In the rows, zero is written as 128.
Each row is followed by its class.
[114 122 104 147  97 171 129 162 101 134 105 199 122 138 133 149  89  80
 164 159 153 136 138 111 129 115 156 129 155 127 122  73 132 107 132 101
 140 111 108 112 139 144]
gomu
[123 103 100 124 123 122 144 159 102 134 124 110 111 160 114 129 125 126
 119 105 112 133 178 107 151 114 104 154 154  90 140  59 121 104 119  96
 137  86 105 120 133 151]
Nasi
[155 148 119 140  81 145 125 139 124 124 158 161 150 110 132 168  92 119
 141 172 111 136 111 128 104 122 102 122 140  99 133 112 128  83 140  98
 135 130 154 117 149 106]
nef
[105 110  86 146 154 117 121 163 113 147 125 139 114 135 120 108 126  88
 105 101 135 171 185  91 130 139 146 150 108 135 158  44 132 152 143 117
 120 123 125 125 149 133]
fuli
[117 125 107 131  97 139 117 163  72 142 121 150 130 122 126 163  91 133
 111 146 133 140 107 106 117 135 118 116 152 126 147  90 134 130 134 132
 138 129 148 150  98 147]
penuv
[160 135  93 153  98 149 141 139  80 161 138 148 137 123 118 154 127  87
 129 160 124 136 167 114 154 111 127 106 179  97 131 116 126 112 143 108
 163 108  89 126 136 112]
fod
[125 107 123 144 146 109 139 143 134 118 156 115 136 151 103  98 121 107
 113 127 121 120 173 149 143 137 100 140 169 114 137  76 121 104 125 111
 131 132  95 141 129 143]
Nasi
[129 117 108 154 100 128 122 156 135 108 125 176 143 149 108 121  88  93
 123 180 121 183 104  86 124 146 156  86 149 114 145 135 116 138 140 123
 114 135 153 125 144 104]
lif
[154 114 125 103 150  77 102 152 110 136 124 135 126 130 101 155 104 113
 133  96 123 162 106 119 128 118  92 122 118 113 199  50 129 117  93 101
 147 144 161 143 159  99]
nef
[158 143 118 126 128 179 119 112 100 120 124 154 143 117 138 143 124 120
 118 166  98 136 132 111 116 118 168 136 162 107  99 111 134 129 122 107
 143 125 108 132 132 132]
lif
[ 81 136  88 146 120 155 128 136  96 138 108 150 141 133 136 131 112 119
  96 136 154 155 145 118 165 119 140 119 171 132 104  93 120 154 138 143
 153 111 126  87 126 113]
tibos
[126 126 126 139 150 120 122 177 117 128 142 148 140 144 114 125  76  85
 118 118 134 170 164 140 120 114 131 141 155  95 152  71 118 145 109  93
 133 159 108 117 145 118]
nef
[ 91 143 108 163 108 144 147 162 114 140 117 177 113 107 139 161  94  99
 128 154 142 151 152 137 150 119 152  93 151 106 122 116 126 137 152 122
 138 127 131 114 115 113]
lif
[133  87 135 114 142 113  92 148 101 140 174 146 121 165 118 144 107 142
 108 102 115  91 155 156 143 106 115 119 127 113 142  90 121 136 138 115
 151 110 139 105 147 137]
nef
[135 105 109 142 153 114 126 187 108 101 131 157 126 126 122 127 137 115
 114 115 119 131 213 170 128 140 113 128 117 127 122  86 119 136 157  89
 152 128 119 126 125 132]
penuv
[148  89 106 116 165 105 121 139 110 130 105 112 110 128 111 137 129 108
 107 117 138 133 168 118 113 166  95 117 110 110 160  15 116 140 113  94
 132 143 118 146 126 131]
penuv
[164 117  81 139  94 161 127 137  84 132 130 154 143 135 119 159 126 113
 129 149 111 132 143  97 128 105 136 124 156  80 114 147 126 106 126 105
 132 122 110 140 113 122]
fod
[125 139 127 136 116  83 124 162 103  99 111 122 143 141 117 132  98 104
 123  92 129 136 139 156 131 110 111 132 114  89 113 111  92 114  97 101
 119 153 102 122  99 100]
gomu
[149 165 110 143  73 171 127 130  96 145 152 133 142 140 130 127 102 103
 113 162  94 144 132  92 137 101 156 137 144  96 127 132 126 126 150 117
 131  89 143 122 134 129]
Nasi
[126 152  96 132  93 129 134 143 108 144 139 166 143 131 122 148  94 110
 114 166  96 109 129 119 134 123 140 101 134  98 122 106 111 128 136 129
 156  76 106 105 144  99]
votef
[142  92 126 140 169 106 110 133 104 132 121 175 117 169 107 104 114 111
 120  96  84 133 180 148 130  99 131 139 128 122 124 125 129 147 147 119
 135 115 127 119 150 122]
penuv
[125 159 104 127 113 144 136 109  92 136 114 142 151 152 119 142 108 101
 102 165  85 168 137 119 121 116 125 122 172 103 143 139 129  98 127 109
 132 128  98 109 138 116]
votef
[149 162 114 106  87 163 130 171  84 126  97 166 143 137 129 161 118 137
 138 134 113 148 118 103 151  88 121 129 165 100 138 128 147 101 118 107
 124 101 137 142 124 130]
nupum
[149  79 103 143 141 133 102 158 105 116 153 177 144 135  78 109  78 103
 113 117 117 149 181 111 129 127 119 165 127 121 138  54 120 131 135  98
  95 129 149 157 153 138]
fuli
[124 146 103 139  73 144 107 177  55 133 140 170 145 124 132 163  90 137
 127 150 137 159 109 102 112 113 122 130 187 138 116 134 118 111 141 103
 123 111 122 106 130 131]
nupum
[143 101 126 134 121 116 112 154  83 115 157 130 124 165 115 117 106 103
 148 110 102 134 139 126 131 101 167 139 118 118 166 100 116 120 115 103
 133 145 125 161 139 146]
lif
[116  90 126  94 129 114 124 105  98 137 121 126 113 134 122 112 111 115
 140  92 119 134 152 126 143 114 125 135 106 107 149  90 121 110 135 133
  99 128 112 142 134 116]
votef
[135  94 123 139 145 131 129 126 101 122 157 113 122 138 112 131 121  89
 151 103 129 121 177 148 142 116 114 140 118 125 128  97 114 156 122 122
 132 133 102 116 132 138]
tibos
[127 116 142 155 144 112 138 153  90 117 110 146 120 152 124 106 111  97
 146 114 114 180 140 115  90 124 113 166 160  91 128  86 101 126 108  85
 100 170  93 149 120 134]
fod
[129 120 125 122 181 132 144 140 127 117  87 121 122 150 125 106 135 114
  96 101 104 137 189 115 135 160  84 145 117 123 142   4 122 149 107  88
 113 128 121 123 119 156]
Sofe
[162 117 140 157 139 115 126 161 101  95 112 131 114 153 101  88 144  71
 167 107 125 158 175 103 148 123 118 152 126 112 124  47 111 145 109  93
 140 120 116 114 128 148]
Sofe
[130 169 119 137 132 147 132 113 105 132 127 123 134 131 145 123 151 110
 110 170 130 118 145 110 123 147 144 110 146 137 117  95 109 122 143 131
 154 140 117 112 138 123]
Sofe
[122 118  88 149  87 160 125 146  90 143 153 157 143 156 134 136  97  97
 122 129 130 155 125 110 158 103 148 126 154 112 156 104 125 109 144 107
 142 117 105 114 129 129]
fod
[148 105  99 144 153 111 139 142  97 100 105 177 145 148 113 121 108  97
 133  92  92 139 174 134 130 110 122 149 131 107 142  65 121 134 107 115
 128 150  97 143 125 103]
penuv
[166 146 125 131  53 125 117 105  88 100 144 183 145 110 135 137 109 107
 169 138 123 149  69 125 127 105 132 136 159  98 126 126 127 122 130 142
 111 132  96 114 124  75]
fod
[117 149 111 121 117 130 122 129  94 160 123 123 124 100 130 154  96 120
  99 154 134 149 142 126 109 139 120 109 145 103 121 106 124 121 150 129
 130 131 121 128 120 112]
penuv
[115 151 126 112 122 130 112  78  96 131 113 149 141 106 120 140  96 111
 115 156 115 165 116 152 136 123 119 110 153 127 132 132 125 143 138 141
 121 115 122 110 141  90]
tibos
[135 135 103 114 108 136  96 141  71 139 135 141 131 129 120 141  87 100
  98 148 112 158 143 143 118 107 129 116 155 118 143  95 130 146 145 127
 148 138 148 127 150  99]
tibos
[121  92 133 118 155 122 145 166 144 103 140 157 130 159 112 130  97  92
 123  95  77 157 162 143 159  98 121 125 132  88 161  98 132 119 145 118
 119 139 117 133 140 116]
lif
[151  87 106 137 146  91 134 173 113 125 127 169 135 155 100 146 122 126
 149  81  96 145 162  89 119 113  88 158 129 116 142  89 127 122 107 100
 112 123 153 117 156 120]
nef
[129 145  95 165  74 136 128 164  98 139 152 148 135 117 131 129 123 102
 142 157 147 148 106  89 121 129 159 126 134 117 130 101 110 132 148 135
 138 153 152 153 128 110]
fod
[ 89 178  97 149  99 156 130 140  99 146 131 161 147 122 129 146 105 121
 114 150 139 153 136 103 132 121 129 131 172 116  91  75 122 123 133 139
 114 134 119 109 123 114]
nupum
[137 119 118 130 147 120 141 157 102 133 121 148 124 156 107 144 104  64
 152  96 113 151 162 112 137 103  87 111 117  86 162  56 126 116 102 108
 125 137 127 135 134 108]
tibos
[103 158 119 145 118 143 113 157  79 143 102 150 151 132 134 131  76 124
  82 137 121 168 119 109 131 108 119 122 185  98  95  90 107 135 122 111
 133 120 110 118 111 112]
nupum
[113 147 109 169 128 142 124 166 113 144 144 200 137 130 117 141 104  67
 121 165 146 172 120  91 101 143 139 108 166 109 135  85 108 131 152 102
 114 155 128 126 136 111]
fod
[140  85  99 112 130 121 116 136  93 127 175 153 133 130 108 134 115 117
 140  98 110  97 149 145 148 121 133 158 121 130 166  21 124 128 128 119
 137 123  95 163 144 138]
fod
[144 142  99 143  85 133 115 142 116 122 132 130 145 124 112 130 114 104
 103 179 141  93 130 143 113 146 146 140 166 129 114  65 123 130 133 117
 141 148 124 141 133 134]
gomu
[128 142  94 135  42 143 124 140  56 124 142 137 136 138 126 155  88 105
 170 157 131 140 138 114 104 126 157 148 137 134 127 111 124 135 106 129
 112 125  87 111 117 147]
gomu
[115 102 132 116 137  92 106 138 106 131 165 117 113 153 115 139 114 106
 129  76 141 117 126 144 142 122  99 110  96 128 159  91 117 155 123 138
 115 131 136 106 123 123]
tibos
[112 125 119 159  90 155 100 171  79 129 188 165 119 130 132 158  75  96
 131 150 123 135 108 110 105 114 148 145 130 119 138  74 118 149 148 126
 145 112 119 113 127 156]
fuli
[126 139 113 133 111 142 114 170 108 131 147 140 121 125 127 158 101 125
 118 145 140 125 115 115 124 129 161 118 129 108 128  95 114 132 121  95
 142 118 142 127 125 144]
lif
[151  97  94 138 165 106 128 146 100 138 132 143 134 190 103 127 136 107
 104  80 101 122 195 107 131 125  94 131 123 122 135  87 119 128  97  85
 131 118 106  87 141 131]
votef
[122 121 162 112 196 116 135 147 104 138 122 110 114 151 142 124 120 104
 110 108 120 163 183 164 120 144  92 107 124 127 166  91 119 129 126  93
 150 144  77 118 132 139]
penuv
[124 159 108 135 103 141 134 143  78 125 127 153 138 122 114 164 101 109
 125 158  96 160 145 150 138  98 109 136 173 121 131 103 131 138 137 135
 166 126 141 119 151 106]
tibos
[142 100 135 144 132 104 114 151 106  85 137 167 142 173  80 116 106  79
 155 108 114 132 155 141 151 115 126 158 131 123 132  59  98 138 108  96
 127 117  94 107 146 137]
gomu
[119 123  76 153 134 139 131 109  83 157  95 136 143 126 123 122 113 117
  92 141  93 178 181 118 140 108 128 143 179  96  94 108 117 113 137 108
 157 114  89 126 134 103]
fod
[134 101 139 139 126 135 113 139  64 137 174  80 106 146 133 115 127  97
 148 113 146 133 160 119 137 114 140 148 135 127 149  72 103 124 122 101
 161 123  88 130 128 169]
Nasi
[125  96 114 113 180 135 138 134 133 106 122 168 139 182 130 148 135 120
 119  89  91 133 177 128 133 131 102 133 105 113 178  61 133 125 103  84
 106 135 116 108 134 141]
nef
[119 164  89 133  82 149 130 169  91 122 151 158 146 103 134 164  96 121
 108 151 105 143 142 137 110 122 136 152 153 114 119  95 136 129 160 125
 138 118 114 113 120 125]
penuv
[111 118 146 144 184 110 154 102 110 154 102 121 123 156 138 122 125  97
 112  89 116 121 154 125 148 115  92 113 131 112 135  93  95 136 122 114
 124 127 106 111 138 106]
tibos
[129  76  98 132 134 104 122 151  80 127 105 126 138 155 101 114 139 113
 105  99 130 133 157 105 176 116 122 123 154 120 148  98 111 112 131 106
 150 107 116 134 120 135]
votef
[143 163 127 150 117 147 127 137  98  96 134 207 154 133 115 134 128 116
 145 158 122 157 136 110 137 111 130 146 159 119 113 108 115  90 132 113
 137 116 123 113 165 104]
fuli
[124 111 154 129 185 106 108 110 117 144 145 110 120 142  89 125 134  81
 109 131 110 137 141 128 125 135 104 114 137 106 132  96 110 134 131 118
 139 144 110 131 129 139]
votef
[115  89 140 132 144 123 127 150 102 118 124 135 122 157 113 100 103  87
 129  95 131 154 161 126 142 134 112 139 121 113 157  55 111 137 121  87
 102 132 103 128 115 154]
votef
[140  96 118 125 142 140 122 169  95 121 139 165 116 175 108 131 100 131
 126  98 150 125 175 121 135 116 131 154 133 123 155  85 127 159  96 111
 110 136 122 121 146 154]
fuli
[123 123 161 164 153 136 141 127 113 114 133 113 137 152 119 107 141 107
 133 121 127 164 185 151 170 111 126 153 147 117 127 119 108 153 130 104
 143 145 118 109 133 147]
nef
[ 98 187 131 168 119 132 132 112 114 131 107 175 149 107 121 107 104  91
 103 185 123 131 133 123 130 144 109 107 185  99  82  42 105  86 153 127
 127 131 126 129 115 102]
Sofe
[130 104 115 135 168 118 144 160 132 148 114 161 127 150 116 127  92  74
 136  98 104 121 138  98 126 107 100 119 119  90 144  48 119 121 116 118
 129 128 139 151 149 102]
tibos
[145 135 120 166 141 162 127 136 105 140 134 146 154 116 131 102 111  92
  87 161 104 106 184 146 120 114 128 129 178 109  64 100 119 154 160 127
 157 138 127 138 132 110]
tibos
[116 178 139 134  85 152 141 155 116 151 128 142 130 103 156 169 102 136
 141 166 137 138  95 104 126 116 122 117 144  82 109 102 118 103 130 115
 157  95 141 106 132 115]
nef
[125  96 127 114 175 117  96 111 103 129  96 166 112 154 121 125 130 120
  99 108 121 115 130 125 108 137 132 122 130 119 132 111 118 151 118  89
 103 120 114 112 114 142]
votef
[132 138  89 158  97 144 114 135 112 114 156 155 161 124 131 154 123 111
 110 157 133 139 130 122 119 136 124 131 160 121 129  92 127  97 139  90
 137 134 125  96 127 127]
nef
[ 92 149 110 162 134 147  98 177 106 135 162 172 132 119 131 132 113  99
  99 164 136 165 141 115 108 140 151 129 145 143 117  93 126 130 166 117
 155 116 126 110 139 145]
fuli
[114 151  97 153 104 157 121 109  81 145 130 150 140 130 138 179 140 126
  99 174 123 137 138  89 113 126 121 116 176  99 104  92 119 110 145 123
 139 143 145  97 125 117]
nef
[123 127  64 116  98 139 123 160  87 104 141 161 145 121 138 176 102 135
  94 144 107 131 146 139 116 142 123 134 136 127 151  41 123 126 142 110
 161 113 101 104 134 117]
penuv
[156 105 149 126 141 118 145 161 116 110 164 154 113 157 109 151 119 103
 158 104  79 101 158 127 136 113 117 136 109  95 152  61 114 131 123 101
 123 116 116 133 151 140]
lif
[135  96 102 155 142 108 126 150 126  98 148 158 143 126 104 120 111  65
 135 103 107 122 160 142 143 111 119 135 115 103 123  66 105 143 144 119
 133 132 120 128 138  94]
tibos
[159 103 143 140 173 120 126 140  93 113 130 138 122 131  99 127 147  78
 148 107 120 149 173 102 148 127 113 138 132 143 145  97 102 146 142 104
 130 137 124 120 143 140]
Sofe
[139 118 167 127 160 128 115 148  91 146 157 105  92 156 113 110 129  95
 145 110 107 146 184 112 112 122 115 138  98 102 139  76 111 141 127 100
 120 127 144 152 133 163]
Nasi
[122 155 113 148  91 150 155 144 110 126 154 164 150 128 122 158 103 100
 144 162  80 150 126  93 142 101 158 119 151  96 117 140 122 121 148 157
 133 124 123 129 139 102]
lif
[119 141 116 151 127 126 131 168 103 163 123 165 137 102 126 114  94  81
 120 155 132 193 176 117 128 149 121 100 158 146 129 109 138 134 173 124
 142 101 110 109 142 111]
penuv
[127 141  87 121 115 123 132 159  94 134 108 148 125  82 133 163 117 138
 137 150 149 134 151 137 113 151 128 118 125 132 134  93 127 110 128 109
 149 116 119 146 122 122]
penuv
